[[134 119 115 126 135 135 150 131 118 112 118 153 120]
 [136 110 121 135 131 127 121 137 123 124 123 142 141]
 [144 129 115 109 111 146 109 138 131 124 136 125 139]
 [120 136 120 143 126 118 128 136 141 139 137 118 130]
 [129 115 133 137 147 117 111 137 121 141 134 129 110]] yields 119

[[126 128 138 123 132 138 123 131 124 127 145 120 125 137 122 130]
 [128 127 137 123 133 140 121 128 118 127 142 119 127 130 122 129]
 [128 136 127 137 123 109 115 143 123 114 154 121 133 122 108 125]
 [134 123 125 122 122 144 125 148 124 135 147 118 137 124 129 125]
 [129 128 138 124 131 140 121 129 124 128 144 121 132 131 122 131]
 [130 128 136 124 131 139 121 128 122 128 144 121 130 130 123 128]] yields 128

[[113 124 129 129 120 123 120 123 133 122]
 [130 128 144 128 137 125 134 134 142 127]
 [136 124 120 120 129 126 150 148 118 132]
 [125 131 115 132 115 131 135 135 115 127]
 [118 133 120 134 120 133 152 151 120 126]
 [133 123 119 119 119 125 123 124 116 130]
 [132 126 126 123 124 130 143 141 126 130]
 [134 132 122 130 127 135 118 117 121 135]] yields 124

[[107 147 128 143 153 122]
 [106 147 126 144 155 121]
 [106 147 124 145 157 120]
 [107 146 128 143 153 122]
 [107 147 127 143 154 122]
 [106 147 127 144 154 121]
 [106 147 125 145 156 120]
 [106 147 126 144 156 120]] yields 147

[[132 135 134 135 135 122 152 127 117 142 114 140 115 134 134 135]
 [149 148 149 146 131 132 126 131 106 126 107 129 109 151 148 128]
 [134 135 136 138 138 134 109 132 131 118 125 116 134 135 135 119]
 [149 150 152 152 145 120 117 116 144 120 150 121 141 152 151 119]
 [123 126 124 127 134 143 106 137 119 117 110 113 126 123 124 120]
 [142 143 143 144 140 137 116 130 119 122 114 117 125 143 141 123]] yields 135

[[124 130 132 121 131 147 133 125 124 129 117 147 128 119 136]
 [137 109 120 152 145 123 147 130 117 124  99 116 109 122 152]
 [105 123 107 137 131 109 148 117 113 113 139 139 112 147 136]
 [121 116 114 141 138 118 147 126 115 122 119 129 114 133 142]
 [122 140 131 133 129 127 114 132 135 129 122 140 129 131 124]] yields 130

[[113 112 135 128 121 138 107 113 144 136 120]
 [128 121 122 139 139 141 115 147 108 137 115]
 [117 143 110 140 148 110 111 115 116 109 114]
 [143 108 131 129 144 110 125 124 136 108 120]
 [123 135 116 125 148 149 133 144 115 112 138]
 [111 130 132 119 120 108 138 139 149 144 143]
 [116 113 131 143 139 127 146 148 117 126 118]
 [107 109 111 119 137 143 139 116 116 144 121]
 [134 131 114 141 124 146 120 130 114 124 135]
 [119 119 128 121 125 145 118 137 109 108 133]
 [127 130 120 148 138 121 146 144 133 135 115]
 [125 107 113 134 108 132 109 143 145 113 111]] yields 112
---
[[114 131 109 153 112 156]
 [120 127 129 122 117 126]
 [121 123 122 136 124 138]] out 126

[[105 112 126 129 127 127]
 [131 135 132 127 123 141]
 [138 117 130 130 129 143]] out 141

[[122 151 114 143 139 135 137]
 [145 143 141 126 146 129 132]
 [130 107  99 122 143 124 126]] out 132

[[123 130 123 131 130]
 [149 114 134 120 126]
 [133 121 123 115 137]] out 126

[[147 111 118 136]
 [113 122 150 126]
 [112 121 148 131]] out 126

[[123 105 126 119 120]
 [124 105 127 120 120]
 [127 131 131 103 125]] out 120

[[146 147 137 108 124 128 122]
 [115 104 134 104 143 125 146]
 [141 124 156 133 116 120 135]] out 146

[[117 123 140 126 140 132 146]
 [125 150 124 103 122 104 123]
 [138 130 127 132 136 121 123]] out 123

[[125 128 127 115]
 [120 103 110 128]
 [131 105 133 137]] out 128

[[127 129 132 130 116 132]
 [153 111 131 127 118 135]
 [102 155 137 132 136 124]] out 135
---
Input: [128, 117, 140, 104]
Output: 104, 128

Input:
[[140, 122, 125, 124, 118, 110],
 [126, 131, 126, 129, 105, 120],
 [144, 123, 128, 126, 129, 110]]
Output: 110, 144

Input: [106, 134, 128, 127, 141, 139, 129]
Output: 129, 106

Input: [133, 121, 157, 154, 118, 123, 108]
Output: 108, 133

Input: [118, 120, 115, 156, 127]
Output: 127, 118

Input:
[[124, 137, 131, 136, 146, 152],
 [128, 122, 157, 120, 132, 118],
 [126, 135, 137, 134, 110, 106]]
Output: 152, 126

Input: [139, 110, 117, 100]
Output: 100, 139
---
Q:
134	119	123	127	126	137	142
130	98	143	134	126	143	156
A: 143

Q:
144	132	131	152	116	140	129
126	100	131	143	123	134	133
122	127	121	118	136	116	127
A: 134

Q:
130	106	133	127	122
112	128	150	127	148
130	128	145	127	144
A: 127

Q:
124	117	123	148	125
104	132	102	104	110
A: 104

Q:
153	130	122	136	150
118	136	134	130	115
A: 130

Q:
123	127	132	101
137	137	149	126
A: 149
---
[131 108 153 131 120 135] out 153, 135

[[112 126 121  99]
 [136 127 117 114]
 [131 119 126 126]] out 136, 131

[[107 113 131 144 126]
 [150 111 140 136 109]
 [107 148 135 132 136]] out 150, 148

[131 151 153 108 121] out 153, 151

[151 127 126 128] out 151, 128

[129 152 156  98 103 145] out 156, 152

[[126 115 124 126 125]
 [138 151 121 124 118]] out 151, 138

[152 150 158 125 121] out 158, 152

[145 157 141 121 111] out 157, 145
---
Q: [131 127 123 152 144 128]
A: 131
Q: [155 150 132 138 104 149]
A: 155
Q: [152 111 141 145 119 138]
A: 152
Q: [129 128 129 135 152 135 114]
A: 129
Q: [150 122 127 111]
A: 150
Q: [127 103 144 117]
A: 127
Q: [139 133 129 137 121 126 106]
A: 139
Q: [103 140 156 138 105 150]
A: 103
---
[[122 132 149 149 128 132 144]
 [117 118 142 117 122 147 139]
 [100 103 133 138 140 133 119]] Out: 140

[[119 117 130 136 154 146 128]
 [133 126 124 142 135 122 104]
 [105 118 140 148 145 131 132]] Out: 145

[[110 149 143 126 127 126]
 [132 103 141 117 133 147]
 [125 137 129 138 133 134]] Out: 138

[[134 131 125 144 114 120]
 [131 132 149 115 104 143]
 [134 130 131 131 119 141]] Out: 131

[[150 134 147 129 136 108]
 [135 127 153 137 145 114]
 [105 123 137 141 145 128]] Out: 141

[[111 122 129 149]
 [123 120 128 145]
 [142 118 129 122]] Out: 118

[[122 100 110 123 132 113]
 [136 150 129 141 131 134]
 [124 134 132 137 155 132]] Out: 137

[[138 129 129 102]
 [121 145 100 120]
 [145 101 138 115]] Out: 101

[[123 129 139 111]
 [124 141 126 122]
 [124 146 133 100]] Out: 146
---
[[139 134 125 130 116 127 139]
 [113 107 130 135 138 112 111]
 [141 133 137 126 128 120 128]] yields 128

[[142 157 156 118 125]
 [137 136 111 127 100]
 [120 141 104 117 128]] yields 104

[[126 136 123 119 148]
 [143 144 140 150 112]
 [123 111 142 129 136]] yields 142

[[131 126 120 136 120 136 145]
 [133 121 119 147 141 124 131]
 [127 147 113 107 133 119 129]] yields 133

[[105 129 113 132]
 [136 135 143 125]
 [114 137 129 127]] yields 137

[[132 125 144 151 100]
 [121 125 119 111 155]
 [128 114 131 131 131]] yields 131

[[124 120 124 137 121 126]
 [135 134 148 119 153 140]
 [126 123 135 127 142 128]] yields 127

[[128 126 144 133]
 [127 125 152 136]
 [116 134 154 132]] yields 134

[[111 143 123 110 152 145]
 [118 140 122 125 132 130]
 [123 121 135 121 137 131]] yields 121
